Below are the code and all the weights of a small trained network. Each question names an input and a class and asks about switching units off, where a switched-off unit gives its printed mean instead of its output.

import numpy as np


def w(rows, s, z=0):
    codes = np.array(rows[::2]) - 128.0
    scale = np.full(codes.shape[1], s)
    scale[-1] = z or s
    return codes * scale


def norm(h):
    return h / np.sqrt((h * h).mean(-1, keepdims=True) + 1e-5)


def f(y):
    return np.maximum(y, 0)


def log_softmax(a):
    a = a - a.max(-1, keepdims=True)
    return a - np.log(np.exp(a).sum(-1, keepdims=True))


def net(x, mask):
    res = np.array(x, float).reshape(1, 8) / 4 @ E
    u = 0
    for l in range(3):
        y = f(norm(res) @ A[l][:, :-1].T + A[l][:, -1])
        res = res + np.where(mask[u : u + 4], y, B[l][:, -1]) @ B[l][:, :-1]
        u += 4
    return log_softmax(norm(res)[-1] @ U[:, :-1].T + U[:, -1])


A, B = {}, {}
E = w([
[130,128,126,128,128],'x0',
[123,112,113,226,197],'x1',
[128,129,130,129,129],'x2',
[129,127,134,126,129],'x3',
[127,128,129,127,128],'x4',
[49,2,183,158,59],'x5',
[129,127,125,127,127],'x6',
[82,78,114,10,209],'x7',
],0.0056)
A[0] = w([
[89,219,81,72,90,3],'0.n0',
[132,227,135,133,129,144],'0.n1',
[187,136,77,75,255,111],'0.n2',
[167,194,110,147,95,24],'0.n3',
],0.008,0.0031)
B[0] = w([
[239,71,167,31,138,174],'0.n0',
[219,51,90,173,92,202],'0.n1',
[48,207,96,171,130,254],'0.n2',
[254,68,184,112,76,168],'0.n3',
],0.0055)
A[1] = w([
[220,136,155,241,141,100],'1.n0',
[169,69,138,121,2,132],'1.n1',
[131,236,120,62,197,1],'1.n2',
[50,45,217,77,215,86],'1.n3',
],0.0068,0.0029)
B[1] = w([
[181,115,62,110,165,239],'1.n0',
[74,254,214,177,117,255],'1.n1',
[70,193,80,64,144,199],'1.n2',
[108,73,31,141,117,233],'1.n3',
],0.0072,0.0045)
A[2] = w([
[154,41,129,255,61,72],'2.n0',
[43,35,134,81,115,99],'2.n1',
[147,132,55,32,91,196],'2.n2',
[88,89,124,119,121,252],'2.n3',
],0.0093,0.002)
B[2] = w([
[56,59,121,43,167,253],'2.n0',
[244,181,122,187,142,232],'2.n1',
[84,26,198,102,78,245],'2.n2',
[188,208,151,112,100,201],'2.n3',
],0.011,0.0053)
U = w([
[254,154,209,94,30,135],'0',
[21,37,162,1,148,253],'1',
[209,65,48,215,217,115],'2',
[15,246,50,127,197,15],'3',
[12,189,253,217,37,108],'4',
],0.016,0.004)

Each question gives the input, the list of numbers given to net, and the class t.
The units are the neurons (one row each of A and B). Each row of codes is followed by its name. A weight is (code - 128) times the scale printed after its matrix; where a second scale follows, it is the last column's (A, B and U).
mask holds one flag per neuron, layer by layer. A switched-off neuron (its flag False) gives its mean, the last column of its row in B, instead of its output. The means were averaged over made-up inputs and are rounded, as every weight is.
A unit's drop is (log p(t) with every unit on - log p(t) with that unit switched off) / (log p(t) with every unit on - log p(t) with every unit switched off).
The circuit of an input: a set's keep is (log p(t) with only the set's units on - log p(t) with every unit switched off) / (log p(t) with every unit on - log p(t) with every unit switched off). Starting from all 12 units, units are removed one at a time, each time the one whose removal leaves the highest keep (on an exact tie, the one counted first), for as long as the keep stays at least 0.8.
circuit, biggest first: the units of the circuit, biggest drop first
k most important neurons: the k neurons with the biggest drops, biggest first
k most important neurons of layer l: the k neurons of layer l with the biggest drops, biggest first
drop of u: that unit's drop, to one decimal
input [4,2,6,-6,-6,2,0,7], class 2: circuit, biggest first : 2.n1
input [7,-8,-8,-7,-7,-7,0,2], class 1: 3 most important neurons : 2.n2, 2.n1, 2.n3
input [1,1,2,-2,3,-2,8,-7], class 2: 3 most important neurons : 1.n0, 2.n2, 2.n3
input [-6,-8,1,-4,-5,2,4,-6], class 4: 2 most important neurons of layer 2 : 2.n1, 2.n3
input [0,2,0,5,-5,6,5,8], class 2: 2 most important neurons : 2.n1, 1.n3
input [3,-4,-1,5,-8,2,5,-5], class 4: 2 most important neurons : 1.n1, 2.n1
input [-7,3,6,2,-1,1,8,6], class 2: 2 most important neurons of layer 1 : 1.n1, 1.n3
input [8,-2,-3,-5,-6,-8,-3,1], class 1: 4 most important neurons : 2.n1, 2.n2, 1.n1, 1.n2
input [7,-1,6,-8,2,6,2,4], class 0: 2 most important neurons : 2.n1, 2.n3
input [-6,1,-8,-2,-7,8,-7,3], class 2: 2 most important neurons : 2.n1, 1.n3
input [1,3,-2,5,5,-3,7,4], class 3: 2 most important neurons : 0.n2, 2.n0
input [4,0,-8,-4,-6,6,8,1], class 0: 2 most important neurons : 2.n1, 2.n3
input [-3,-7,7,-6,2,-7,-8,1], class 1: 3 most important neurons of layer 2 : 2.n2, 2.n1, 2.n3
input [8,-6,-5,8,-4,2,-7,4], class 0: circuit, biggest first : 2.n1
input [-6,1,6,8,-1,7,-2,-5], class 1: 2 most important neurons : 2.n0, 2.n1
input [1,1,5,2,7,2,-2,-2], class 1: 3 most important neurons of layer 2 : 2.n1, 2.n0, 2.n3
input [7,4,1,8,8,0,-7,-5], class 2: 2 most important neurons : 1.n0, 2.n2
input [5,-2,-4,5,-2,3,5,1], class 0: 4 most important neurons : 0.n1, 2.n1, 1.n3, 0.n3
input [-3,2,0,-6,-1,1,1,1], class 2: 3 most important neurons : 2.n1, 0.n1, 0.n3
input [2,-5,6,6,1,-5,8,1], class 1: 2 most important neurons : 2.n2, 2.n1
input [5,5,-2,8,-2,1,2,2], class 2: most important neuron : 1.n1
input [1,-1,4,1,7,8,-8,1], class 0: 3 most important neurons of layer 2 : 2.n1, 2.n3, 2.n2
input [2,1,-3,-3,-2,5,-6,-4], class 1: 2 most important neurons of layer 2 : 2.n0, 2.n1
input [2,8,8,-1,3,8,-5,8], class 2: drop of 2.n1 : 0.6
input [2,8,8,5,-4,4,-7,-5], class 1: drop of 2.n1 : 0.0
input [-4,-3,6,-8,0,4,2,0], class 4: drop of 1.n1 : 2.0
input [5,3,5,-4,-1,0,-8,1], class 3: drop of 2.n2 : 0.5
input [-6,8,1,1,3,8,1,-2], class 1: most important neuron of layer 2 : 2.n0
